In the rows, 128 means zero.
Each row of numbers belongs to one of the objects below and depends on some of the facts about them. Some rows are named. Which object is each other row?

Some objects and their rows:
[140 191 141 139 190  97 174 157 139 136] : J764
[153 159  92 124 153 148 117 120 110 126] : J609
[151  95 170 106 109 113 129  92 107 148] : J24
[113 174 159  88 168 106 212 147 127 112] : J775
[148 148 128 117 141 108 118 148 123 161] : J765
[141 181 121 140 205 107 154 193  83 162] : J708
[139 109 137 133 105 191 103 105 124 121] : J550
[151  88 143 101 103 101 115 109  99 147] : J485
[144 128 143 117  77 138 143 128 150 168] : J341
[143  78 164 108 114 132 107 134  61 160] : J252
[149 136  91  96  86 177 121 119 144 131] : J784
[163  93 133  97 103  96 124 107  95 156] : J756
[140 160 149 115 209  97 193 151  83 135] : J206
[148 110 170 143 102 122  92 114 127 160] : J546
[128 116 134 129  87 190 120 115 141 117] : J620
[150 149 124 126 132  91 125 143 120 157] : J378
[162 127 132 139 123 123 128 132 118 184] : J11
[149 129 136  96 145  90 143 129  89 145] : J955
[151 120 100 126 110 160  87 107 117 130] : J447
[137 197 146 149 197  98 160 156 119 145] : J352
[167 111 157  98 132 109 145 100 100 160] : J993
[154  89 126 158 133 195  95 125  85 162] : J280
[164  95 135  91 112 100 128 111  97 156] : J251
[159 111 152 113 165 125 161 137  67 178] : J872
[134 158  94 106 120 163 141 135 130 114] : J471
[139 190 112 146 219 136 157 126 107 110] : J392
[134  87 183 113  98 129 137 115 112 137] : J452
[156 154 146 140 138 107 144 124 130 163] : J989
[159 106 137  93 117  95 133 112  94 151] : J572

There are 4 kinds of fact about the objects: voflo, tropa, kikla, flunaluk.
voflo(J56, c); voflo(J452, b); voflo(J332, a); voflo(J324, b); voflo(J268, a); voflo(J284, a); voflo(J989, a)
voflo(J775, b); voflo(J872, b); voflo(J66, c); voflo(J734, c); voflo(J699, a); voflo(J891, a); voflo(J249, b)
voflo(J818, a); voflo(J16, b); voflo(J572, b); voflo(J11, a); voflo(J206, b); voflo(J556, a); voflo(J762, c)
voflo(J945, b); voflo(J550, c); voflo(J251, b); voflo(J478, b); voflo(J944, c); voflo(J731, c); voflo(J547, a)
voflo(J895, c); voflo(J800, a); voflo(J942, b); voflo(J955, b); voflo(J306, c); voflo(J401, c); voflo(J280, c)
voflo(J576, b); voflo(J159, a); voflo(J669, a); voflo(J229, b); voflo(J82, b); voflo(J517, a); voflo(J875, b)
voflo(J378, a); voflo(J672, c); voflo(J518, a); voflo(J993, b); voflo(J609, c); voflo(J392, c); voflo(J352, a)
voflo(J739, a); voflo(J275, c); voflo(J506, a); voflo(J182, c); voflo(J471, c); voflo(J150, a); voflo(J71, b)
voflo(J756, b); voflo(J252, b); voflo(J174, c); voflo(J708, a); voflo(J485, b); voflo(J436, c); voflo(J792, c)
voflo(J906, b); voflo(J863, b); voflo(J106, c); voflo(J901, a); voflo(J447, c); voflo(J784, c); voflo(J442, c)
voflo(J599, a); voflo(J167, b); voflo(J764, a); voflo(J629, b); voflo(J109, a); voflo(J815, a); voflo(J879, b)
voflo(J630, c); voflo(J231, b); voflo(J765, a); voflo(J733, c); voflo(J620, c); voflo(J57, c); voflo(J397, c)
voflo(J364, c); voflo(J570, a); voflo(J745, a); voflo(J265, a); voflo(J341, a); voflo(J24, b); voflo(J546, a)
voflo(J88, a); voflo(J998, c); tropa(J324, J989); tropa(J324, J734); tropa(J775, J24); tropa(J775, J106); tropa(J775, J576)
tropa(J66, J518); tropa(J699, J16); tropa(J699, J875); tropa(J699, J739); tropa(J699, J765); tropa(J249, J82); tropa(J249, J401)
tropa(J249, J993); tropa(J249, J485); tropa(J249, J251); tropa(J249, J71); tropa(J249, J167); tropa(J800, J229); tropa(J800, J24)
tropa(J800, J739); tropa(J800, J609); tropa(J800, J447); tropa(J306, J229); tropa(J306, J16); tropa(J306, J989); tropa(J306, J24)
tropa(J306, J378); tropa(J306, J56); tropa(J669, J792); tropa(J669, J708); tropa(J669, J397); tropa(J669, J150); tropa(J517, J762)
tropa(J517, J672); tropa(J471, J745); tropa(J471, J872); tropa(J471, J818); tropa(J471, J998); tropa(J471, J879); tropa(J471, J392)
tropa(J471, J547); tropa(J471, J576); tropa(J174, J993); tropa(J174, J106); tropa(J174, J284); tropa(J174, J547); tropa(J174, J206)
tropa(J174, J352); tropa(J174, J268); tropa(J436, J442); tropa(J436, J815); tropa(J436, J765); tropa(J436, J764); tropa(J436, J630)
tropa(J863, J895); tropa(J863, J206); tropa(J901, J942); tropa(J901, J764); tropa(J784, J599); tropa(J784, J944); tropa(J784, J485)
tropa(J784, J546); tropa(J784, J891); tropa(J784, J206); tropa(J629, J182); tropa(J629, J708); tropa(J629, J733); tropa(J629, J955)
tropa(J629, J739); tropa(J629, J275); tropa(J629, J206); tropa(J629, J268); tropa(J109, J708); tropa(J109, J57); tropa(J109, J875)
tropa(J109, J570); tropa(J109, J485); tropa(J109, J71); tropa(J109, J150); tropa(J109, J734); tropa(J231, J106); tropa(J231, J572)
tropa(J231, J332); tropa(J231, J159); tropa(J620, J875); tropa(J620, J378); tropa(J620, J546); tropa(J620, J11); tropa(J620, J206)
tropa(J620, J576); tropa(J364, J518); tropa(J341, J265); tropa(J341, J252); tropa(J341, J998); tropa(J341, J485); tropa(J341, J756)
tropa(J341, J56); tropa(J88, J280); tropa(J88, J756); tropa(J88, J556); tropa(J88, J731); tropa(J88, J506); kikla(J56, stopim)
kikla(J452, kluskan); kikla(J332, nezu); kikla(J324, vepota); kikla(J268, kluskan); kikla(J284, kluskan); kikla(J989, dristin); kikla(J775, stopim)
kikla(J872, dristin); kikla(J66, vepota); kikla(J734, stopim); kikla(J699, dristin); kikla(J891, vepota); kikla(J249, stopim); kikla(J818, kluskan)
kikla(J16, vepota); kikla(J572, drisos); kikla(J11, drisos); kikla(J206, stopim); kikla(J556, dristin); kikla(J762, drisos); kikla(J945, vepota)
kikla(J550, kluskan); kikla(J251, vepota); kikla(J478, stopim); kikla(J944, vepota); kikla(J731, drisos); kikla(J547, nezu); kikla(J895, drisos)
kikla(J800, nezu); kikla(J942, kluskan); kikla(J955, dristin); kikla(J306, stopim); kikla(J401, vepota); kikla(J280, kluskan); kikla(J576, dristin)
kikla(J159, stopim); kikla(J669, stopim); kikla(J229, vepota); kikla(J82, drisos); kikla(J517, vepota); kikla(J875, vepota); kikla(J378, dristin)
kikla(J672, drisos); kikla(J518, stopim); kikla(J993, drisos); kikla(J609, dristin); kikla(J392, stopim); kikla(J352, stopim); kikla(J739, dristin)
kikla(J275, kluskan); kikla(J506, dristin); kikla(J182, kluskan); kikla(J471, dristin); kikla(J150, vepota); kikla(J71, kluskan); kikla(J756, vepota)
kikla(J252, kluskan); kikla(J174, kluskan); kikla(J708, stopim); kikla(J485, nezu); kikla(J436, kluskan); kikla(J792, vepota); kikla(J906, stopim)
kikla(J863, drisos); kikla(J106, vepota); kikla(J901, vepota); kikla(J447, nezu); kikla(J784, vepota); kikla(J442, vepota); kikla(J599, stopim)
kikla(J167, vepota); kikla(J764, stopim); kikla(J629, vepota); kikla(J109, drisos); kikla(J815, vepota); kikla(J879, vepota); kikla(J630, vepota)
kikla(J231, kluskan); kikla(J765, dristin); kikla(J733, drisos); kikla(J620, kluskan); kikla(J57, drisos); kikla(J397, vepota); kikla(J364, drisos)
kikla(J570, drisos); kikla(J745, vepota); kikla(J265, drisos); kikla(J341, vepota); kikla(J24, nezu); kikla(J546, kluskan); kikla(J88, drisos)
kikla(J998, nezu); flunaluk(J56, e); flunaluk(J452, d); flunaluk(J332, h); flunaluk(J324, d); flunaluk(J268, f); flunaluk(J284, f)
flunaluk(J989, d); flunaluk(J775, e); flunaluk(J872, h); flunaluk(J66, d); flunaluk(J734, i); flunaluk(J699, e); flunaluk(J891, d)
flunaluk(J249, e); flunaluk(J818, h); flunaluk(J16, g); flunaluk(J572, d); flunaluk(J11, i); flunaluk(J206, i); flunaluk(J556, e)
flunaluk(J762, h); flunaluk(J945, d); flunaluk(J550, g); flunaluk(J251, d); flunaluk(J478, h); flunaluk(J944, d); flunaluk(J731, g)
flunaluk(J547, e); flunaluk(J895, i); flunaluk(J800, d); flunaluk(J942, d); flunaluk(J955, g); flunaluk(J306, i); flunaluk(J401, d)
flunaluk(J280, h); flunaluk(J576, d); flunaluk(J159, d); flunaluk(J669, d); flunaluk(J229, e); flunaluk(J82, f); flunaluk(J517, e)
flunaluk(J875, i); flunaluk(J378, d); flunaluk(J672, g); flunaluk(J518, d); flunaluk(J993, g); flunaluk(J609, g); flunaluk(J392, g)
flunaluk(J352, g); flunaluk(J739, g); flunaluk(J275, f); flunaluk(J506, e); flunaluk(J182, d); flunaluk(J471, d); flunaluk(J150, f)
flunaluk(J71, f); flunaluk(J756, d); flunaluk(J252, f); flunaluk(J174, e); flunaluk(J708, h); flunaluk(J485, d); flunaluk(J436, d)
flunaluk(J792, g); flunaluk(J906, g); flunaluk(J863, d); flunaluk(J106, d); flunaluk(J901, e); flunaluk(J447, d); flunaluk(J784, e)
flunaluk(J442, d); flunaluk(J599, f); flunaluk(J167, i); flunaluk(J764, d); flunaluk(J629, d); flunaluk(J109, e); flunaluk(J815, d)
flunaluk(J879, d); flunaluk(J630, e); flunaluk(J231, e); flunaluk(J765, g); flunaluk(J733, i); flunaluk(J620, d); flunaluk(J57, h)
flunaluk(J397, d); flunaluk(J364, h); flunaluk(J570, e); flunaluk(J745, e); flunaluk(J265, f); flunaluk(J341, d); flunaluk(J24, e)
flunaluk(J546, e); flunaluk(J88, f); flunaluk(J998, d)

Which object is each row?
[136 198  93 126 202 131 136 135 110  94] | J56
[132 184  88 140 205 142 146 155  97 107] | J734
[138 145 135  93  88 133 131 145 146 163] | J109
[164 124 131 116 112 136 101 141  97 199] | J150
[170 130 127 122 101 109 100 118 122 171] | J745
[128 161 138 102 109 120 145 159 146 156] | J699
[169  88 131  95 115 112 129 118  82 170] | J167
[151 101 132 146 130 193  86 116  94 148] | J275
[206  88 109 117 184 194 111 154 136 160] | J762
[137 136 139  86  75 139 129 156 160 162] | J901
[122 117 120 110  85 179  97 125 136 110] | J174
[167 119 106 147 146 189 126 123  88 168] | J57
[162 130  85 131 132 160 106 121  99 146] | J733
[140 108 140  67  79 122 151 130 115 152] | J324
[181 104 143  70 111 138 111 171 193 157] | J517
[148  79 180 123 124 144 123 121  72 167] | J71
[165 132 141 138 130 139 122 130  96 201] | J265
[143 140 131 100  98 146 132 167 114 197] | J88
[138 192 139 138 207 118 164 169 104 168] | J599
[116  91 165  78  78 129 126 135 115 128] | J231
[130 159 150 104 198 126 209 172  74 151] | J478
[169  89 148 112 117 126 149 111  91 170] | J875

Now the same objects, written a new way:
Some objects and their rows:
[ 89  79 108 106 142 101 158 109 112  21 103 158] : J206
[135 137 125  79 156 124 125 110 110  77 105 116] : J629
[108 110 110 115 156 121 112 122 100 112 137 159] : J708
[136 130 103 113 166 110  70 149 117 160 118 134] : J268
[117 119 100  96 157  97 149 107 112  45  95 152] : J863
[ 86 102  70 146 142 131 100 116  98 118 129 133] : J275
[125 115 161  68 176 116  61 156 106 154 125 102] : J547
[ 56  62 110 148 132 120 124  97 110  73 143 132] : J392
[ 94 106 133  39 148 116 105 141 107 104 134 113] : J229
[ 77  45  67 154 120 135 132  82  74  70 136 107] : J306
[131 143 157  51 191 109  83 137 112 166 108 109] : J989
[131 139 126  79 147 135 116 104 106  97 122 111] : J324
[ 60  64  95 161 136 132 133  90  91  62 129 134] : J734
[134 143 153  50 192 105  89 137 113 160 101 110] : J378
[159 122 130  73 162 135  78 120  95 164 126  72] : J800
[ 73 102 142  88 175 105 101 121 105 119 114 100] : J609
[113 103 123 114 150 124 107 113 119 121 134 140] : J764
[131 139 160  81 181 123  69 145 110 157 129 114] : J150
[120 128  89  98 133 121 123 113 125 102 113 145] : J452
[116 131 138  58 151 127 127 112 120  94 116 122] : J251
[142 138 159  76 176 127  82 132 115 152 111 107] : J891
[ 93 112 123 111 154 146 110  98  99 112 122 107] : J397
[114 129 138  61 149 132 124 115 119  92 119 121] : J756
[116 133 163  50 198  91  65 165 109 164 113 116] : J556
[ 82 105  67 191 107 123 162  71  72  94  94 105] : J364
[111 112 141  65 155 123 123 123 107  81 101 115] : J875
[ 93 110 121 110 155 146 113  98  98 109 124 107] : J401
[ 88 103  51 144 137 140 115 104  83 117 126 138] : J280
[130 122 113 111 170 107  52 163 112 162 120 134] : J546

Name these rows:
[ 87  93  93 154 142 125  89 116 112 120 121 119] | J550
[100 111 104 103 167 119 122  98  87 108  98  95] | J471
[ 98 110 138  86 178  95  78 156 111 139 127 142] | J570
[125 124 120 111 169 101  92 132 102 134 123 131] | J88
[ 85 104 136  78 153  87 129 125 132  68 117 148] | J993
[134 121 120 147 160 127  98 106 110 112 132 144] | J669
[ 97 136 118  30 165 102 138 126 100  92 102 137] | J872
[ 99 106 114 134 172 129  87 123  83  96 120 106] | J784
[ 88  98 106 121 138 111 124 120 108  50 142 162] | J249
[107 128  89 100 140 116 109 130 119 103 126 152] | J71
[119 109 128 160 114 116 131  95 116 128 106 114] | J518
[ 97 105  71 151 139 138 107 102 106 117 119 128] | J182
[133 129 137  67 168 130  90 134  95 152 118 108] | J332
[ 79  82 127  97 130 103 134 114 132  55 136 149] | J906
[106 125  88  93 135 115 114 131 119 102 126 149] | J252
[123 133 136 124 190 105  61 146 105 131 130 146] | J109
[ 81 113 111  69 147  97 139 122 114  73 126 160] | J82

